Below is a small trained network, with its code and all its weights. Each question gives an input and a class and asks what happens when units are switched off, that is, made to give their printed mean instead of their output.

import numpy as np


def w(rows, s, z=0):
    codes = np.array(rows[::2]) - 128.0
    scale = np.full(codes.shape[1], s)
    scale[-1] = z or s
    return codes * scale


def norm(h):
    return h / np.sqrt((h * h).mean(-1, keepdims=True) + 1e-5)


def f(y):
    return y / 2 * (1 + np.tanh(0.7978845608 * (y + 0.044715 * y**3)))


def log_softmax(a):
    a = a - a.max(-1, keepdims=True)
    return a - np.log(np.exp(a).sum(-1, keepdims=True))


def net(x, mask):
    res = np.array(x, float).reshape(1, 7) / 4 @ E
    u = 0
    for l in range(2):
        y = f(norm(res) @ A[l][:, :-1].T + A[l][:, -1])
        res = res + np.where(mask[u : u + 9], y, B[l][:, -1]) @ B[l][:, :-1]
        u += 9
    return log_softmax(norm(res)[-1] @ U[:, :-1].T + U[:, -1])


A, B = {}, {}
E = w([
[2,151,76,129,176],'x0',
[207,155,136,168,228],'x1',
[125,242,110,197,122],'x2',
[114,102,138,229,142],'x3',
[144,77,10,207,111],'x4',
[60,69,125,194,224],'x5',
[80,86,192,161,109],'x6',
],0.0057)
A[0] = w([
[21,207,130,146,126,134],'L0N0',
[187,145,129,132,86,3],'L0N1',
[135,86,122,43,148,42],'L0N2',
[86,159,211,108,198,158],'L0N3',
[144,192,6,137,225,192],'L0N4',
[185,166,119,151,176,88],'L0N5',
[164,142,220,212,120,61],'L0N6',
[226,192,129,79,64,73],'L0N7',
[141,165,182,112,218,101],'L0N8',
],0.016,0.0033)
B[0] = w([
[2,174,105,102,90,203],'L0N0',
[145,188,177,174,74,152],'L0N1',
[106,64,220,154,136,176],'L0N2',
[147,146,222,90,203,217],'L0N3',
[223,118,126,228,185,254],'L0N4',
[114,76,223,134,55,181],'L0N5',
[207,154,100,190,168,196],'L0N6',
[151,248,73,83,97,220],'L0N7',
[206,53,42,72,178,206],'L0N8',
],0.02,0.009)
A[1] = w([
[38,66,159,60,37,2],'L1N0',
[84,150,77,212,136,31],'L1N1',
[124,23,72,142,87,158],'L1N2',
[198,125,105,105,44,112],'L1N3',
[179,81,154,141,138,120],'L1N4',
[85,80,85,162,122,119],'L1N5',
[131,81,123,12,3,123],'L1N6',
[135,190,106,23,138,58],'L1N7',
[212,42,106,102,145,50],'L1N8',
],0.016,0.0026)
B[1] = w([
[114,51,219,176,10,198],'L1N0',
[65,106,44,131,119,198],'L1N1',
[89,190,120,163,216,165],'L1N2',
[128,204,162,114,95,204],'L1N3',
[113,105,169,152,177,240],'L1N4',
[103,175,101,175,135,157],'L1N5',
[88,143,154,95,250,190],'L1N6',
[105,92,111,42,204,211],'L1N7',
[116,89,115,175,194,254],'L1N8',
],0.025,0.007)
U = w([
[111,181,155,7,190,170],'0',
[230,200,135,123,29,118],'1',
[49,132,53,190,114,139],'2',
[160,56,98,79,71,2],'3',
[44,55,219,91,55,133],'4',
[210,41,162,184,219,163],'5',
],0.013,0.0092)

Each question gives the input, the list of numbers given to net, and the class t.
The units are the neurons (one row each of A and B). Each row of codes is followed by its name. A weight is (code - 128) times the scale printed after its matrix; where a second scale follows, it is the last column's (A, B and U).
mask holds one flag per neuron, layer by layer. A switched-off neuron (its flag False) gives its mean, the last column of its row in B, instead of its output. The means were averaged over made-up inputs and are rounded, as every weight is.
A unit's drop is (log p(t) with every unit on - log p(t) with that unit switched off) / (log p(t) with every unit on - log p(t) with every unit switched off).
The circuit of an input: a set's keep is (log p(t) with only the set's units on - log p(t) with every unit switched off) / (log p(t) with every unit on - log p(t) with every unit switched off). Starting from the 12 units with the biggest drops (on a tie, the unit counted first), units are removed one at a time, each time the one whose removal leaves the highest keep (on an exact tie, the one counted first), for as long as the keep stays at least 0.8.
units of the circuit, in order: the units of the circuit, biggest drop first
k most important neurons: the k neurons with the biggest drops, biggest first
k most important neurons of layer l: the k neurons of layer l with the biggest drops, biggest first
input [-6,-5,-2,-8,-1,5,4], class 4: units of the circuit, in order	L0N4, L1N0
input [5,-5,-2,6,0,-6,-8], class 2: 2 most important neurons of layer 0	L0N3, L0N8
input [-1,-7,7,3,-8,6,-1], class 0: units of the circuit, in order	L0N3, L0N0
input [1,4,-8,-8,3,-5,-5], class 1: units of the circuit, in order	L0N7, L1N6
input [-7,-4,-6,0,7,-2,-6], class 0: units of the circuit, in order	L0N4
input [-5,4,-2,0,-2,-7,-1], class 0: 2 most important neurons of layer 0	L0N4, L0N7
input [-2,-5,3,7,7,2,-3], class 2: units of the circuit, in order	L0N3, L1N1
input [-3,-8,-5,-6,-6,6,-5], class 4: units of the circuit, in order	L0N4, L1N0
input [3,-5,-8,-5,4,7,-1], class 4: 4 most important neurons	L0N4, L0N8, L1N0, L0N6
input [6,-2,-6,-7,1,-8,8], class 4: units of the circuit, in order	L1N0, L0N4
input [1,2,4,6,0,6,5], class 2: units of the circuit, in order	L0N0, L1N1
input [4,-1,1,1,3,8,8], class 2: units of the circuit, in order	L0N2, L1N1
input [8,3,-4,7,-1,-8,4], class 4: 2 most important neurons	L0N0, L1N0
input [7,4,8,6,-3,6,4], class 2: units of the circuit, in order	L0N0
input [5,-2,4,-7,-1,7,4], class 4: 3 most important neurons of layer 0	L0N0, L0N6, L0N7
input [-6,0,-1,5,-5,2,-6], class 0: 2 most important neurons	L0N7, L0N4
input [6,-5,7,3,-3,-6,1], class 4: units of the circuit, in order	L1N0, L0N4, L0N6
input [2,-4,1,-1,-3,-8,7], class 0: 3 most important neurons of layer 0	L0N7, L0N5, L0N2
input [6,1,-1,-2,-3,4,4], class 4: 2 most important neurons of layer 1	L1N0, L1N6
input [-8,-1,7,2,-4,-2,1], class 1: most important neuron of layer 0	L0N6
input [8,0,-4,0,-1,-3,-5], class 2: 2 most important neurons	L0N0, L0N4
